Here is a tiny trained network, its code and every weight. The questions are about switching its units off for an input and a class, where a switched-off unit gives its printed mean instead of its output.

import numpy as np


def w(rows, s, z=0):
    codes = np.array(rows[::2]) - 128.0
    scale = np.full(codes.shape[1], s)
    scale[-1] = z or s
    return codes * scale


def f(y):
    return np.maximum(y, 0)


def log_softmax(a):
    a = a - a.max(-1, keepdims=True)
    return a - np.log(np.exp(a).sum(-1, keepdims=True))


def net(x, mask):
    res = np.array(x, float).reshape(1, 7) / 4 @ E
    y = f(res @ A[0][:, :-1].T + A[0][:, -1])
    res = res + np.where(mask, y, B[0][:, -1]) @ B[0][:, :-1]
    return log_softmax(res[-1] @ U[:, :-1].T + U[:, -1])


A, B = {}, {}
E = w([
[134,134,129,130,136,132,120,130,117,133,120],'x0',
[95,224,37,103,91,103,138,232,87,151,174],'x1',
[126,111,123,142,142,125,134,143,133,131,129],'x2',
[19,132,188,219,85,141,6,117,138,121,130],'x3',
[136,134,134,129,118,122,125,126,126,133,125],'x4',
[138,158,136,129,95,116,132,108,132,135,111],'x5',
[165,78,59,156,16,238,112,135,135,129,104],'x6',
],0.014)
A[0] = w([
[160,107,125,183,103,113,113,123,157,148,148,57],'n1',
[163,144,72,147,94,234,140,160,170,120,107,60],'n2',
[141,194,104,67,161,58,187,160,71,115,110,155],'n3',
[110,115,120,126,128,86,175,138,151,125,189,88],'n4',
[34,168,148,204,114,99,56,137,105,95,156,2],'n5',
[151,84,102,116,57,181,141,155,98,167,124,38],'n6',
[81,140,192,153,164,58,160,89,89,95,139,51],'n7',
[244,96,120,79,132,136,207,126,95,113,131,165],'n8',
[254,91,102,56,144,169,226,117,146,130,86,33],'n9',
[85,182,211,116,221,40,109,127,182,112,121,107],'n10',
[108,138,120,122,114,140,123,154,132,138,116,76],'n11',
[191,155,127,170,141,128,72,141,183,97,108,70],'n12',
[112,115,141,92,121,135,128,128,114,133,131,92],'n13',
[137,180,104,48,178,19,169,182,109,183,209,131],'n14',
[114,77,142,167,100,201,49,89,138,122,87,102],'n15',
[182,91,169,154,171,111,147,40,144,84,107,96],'n16',
[111,132,161,133,105,158,181,119,181,118,195,87],'n17',
[176,63,158,111,185,108,117,26,144,131,100,64],'n18',
[138,137,67,125,105,141,94,164,148,119,111,108],'n19',
[146,91,59,137,66,193,134,168,140,113,89,161],'n20',
[111,123,145,130,112,100,107,131,98,115,167,58],'n21',
[153,137,123,198,108,98,156,99,116,155,157,90],'n22',
[170,224,89,81,182,73,202,190,139,131,180,136],'n23',
[141,85,95,140,149,99,96,133,131,151,103,81],'n24',
[180,102,152,130,174,138,104,58,134,158,149,207],'n25',
[94,121,100,140,173,144,127,102,127,136,93,83],'n26',
[192,125,184,155,184,154,143,73,211,51,103,121],'n27',
[77,196,23,155,64,111,103,202,50,159,229,5],'n28',
[120,47,164,198,89,204,60,70,189,121,124,108],'n29',
[160,110,165,143,90,195,102,115,169,83,165,85],'n30',
[95,160,193,106,187,67,119,115,171,159,130,214],'n31',
],0.0085,0.012)
B[0] = w([
[140,141,146,163,109,151,132,126,124,122,96,137],'n1',
[101,94,88,61,120,80,144,158,114,182,168,171],'n2',
[152,142,113,139,109,182,149,160,92,78,122,227],'n3',
[129,148,148,139,132,148,131,161,124,134,129,148],'n4',
[105,66,48,55,99,75,147,175,93,254,179,187],'n5',
[121,139,67,91,92,131,146,168,75,183,181,158],'n6',
[108,115,178,150,153,92,90,62,162,114,88,174],'n7',
[104,104,103,51,123,55,132,106,114,180,157,225],'n8',
[67,105,191,129,177,50,80,36,192,138,94,209],'n9',
[85,85,151,88,162,68,108,83,155,149,100,227],'n10',
[120,132,120,136,144,120,102,76,148,110,119,133],'n11',
[124,125,134,146,115,136,144,157,148,112,144,135],'n12',
[109,108,125,151,142,121,147,118,97,112,127,128],'n13',
[181,209,132,179,81,194,150,174,113,106,109,249],'n14',
[164,156,160,175,147,170,108,107,133,106,85,209],'n15',
[115,115,112,73,113,119,162,152,103,164,163,189],'n16',
[130,128,134,127,151,151,145,123,124,126,130,129],'n17',
[97,141,51,90,97,102,163,176,71,179,151,187],'n18',
[113,91,132,93,131,102,118,113,114,148,147,154],'n19',
[108,95,169,115,172,103,124,110,148,139,102,206],'n20',
[116,130,105,138,113,145,114,144,84,139,169,135],'n21',
[123,146,137,133,121,109,115,140,120,120,144,128],'n22',
[166,166,121,158,78,182,162,171,129,80,141,241],'n23',
[132,119,115,141,115,119,114,113,138,138,100,130],'n24',
[112,151,150,161,150,118,77,92,161,129,110,202],'n25',
[107,140,135,141,125,135,110,120,120,146,123,131],'n26',
[115,63,108,97,103,100,134,160,120,169,159,197],'n27',
[72,67,162,101,187,15,76,59,192,189,93,201],'n28',
[171,155,184,184,117,191,135,116,129,91,96,234],'n29',
[146,153,121,158,172,155,110,108,122,91,122,168],'n30',
[105,103,76,89,115,75,148,171,100,177,158,233],'n31',
],0.011,0.019)
U = w([
[123,119,3,84,97,124,161,175,102,163,175,254],'0',
[106,116,203,120,165,110,88,68,182,141,115,15],'1',
[188,159,132,188,103,235,155,156,123,43,126,89],'2',
],0.018,0.0019)

Each question gives the input, the list of numbers given to net, and the class t.
The units are the neurons (one row each of A and B). Each row of codes is followed by its name. A weight is (code - 128) times the scale printed after its matrix; where a second scale follows, it is the last column's (A, B and U).
mask holds one flag per neuron, in row order. A switched-off neuron (its flag False) gives its mean, the last column of its row in B, instead of its output. The means were averaged over made-up inputs and are rounded, as every weight is.
A unit's drop is (log p(t) with every unit on - log p(t) with that unit switched off) / (log p(t) with every unit on - log p(t) with every unit switched off).
The circuit of an input: a set's keep is (log p(t) with only the set's units on - log p(t) with every unit switched off) / (log p(t) with every unit on - log p(t) with every unit switched off). Starting from the 12 units with the biggest drops (on a tie, the unit counted first), units are removed one at a time, each time the one whose removal leaves the highest keep (on an exact tie, the one counted first), for as long as the keep stays at least 0.8.
units of the circuit, in order: the units of the circuit, biggest drop first
top k neurons: the k neurons with the biggest drops, biggest first
drop when u is switched off: that unit's drop, to one decimal
input [-4,1,7,2,5,-2,1], class 1: top neuron : n14
input [-7,1,-1,3,-3,-1,-4], class 0: top 2 neurons : n9; n28
input [0,-5,-2,3,1,8,1], class 2: units of the circuit, in order : n28; n29
input [-7,-3,8,-4,8,-2,1], class 1: top 3 neurons : n9; n5; n31
input [-8,-8,6,-3,7,-4,-1], class 0: top 3 neurons : n18; n16; n27
input [8,1,-5,2,1,5,-2], class 0: top 2 neurons : n9; n28
input [-7,0,1,-1,4,-7,7], class 1: top 2 neurons : n20; n31
input [6,-4,2,-6,-7,-2,1], class 1: top 4 neurons : n9; n31; n5; n25
input [-3,3,4,4,6,1,-4], class 0: top 2 neurons : n5; n9
input [-8,-6,8,0,-1,3,-7], class 0: top 2 neurons : n18; n31
input [3,-2,-4,1,1,-1,6], class 2: top 3 neurons : n28; n9; n10
input [-1,-8,3,1,-4,3,6], class 2: top 2 neurons : n29; n28
input [-2,-6,0,-8,3,-4,-3], class 0: drop when n18 is switched off : 1.8
input [2,8,2,-4,-5,7,-5], class 2: units of the circuit, in order : n14
input [-2,6,1,8,1,-6,3], class 1: drop when n28 is switched off : 2.0
input [-6,7,4,-4,-1,-1,-7], class 2: drop when n14 is switched off : 0.2
input [2,-4,8,-4,-4,-2,7], class 1: drop when n9 is switched off : 1.0
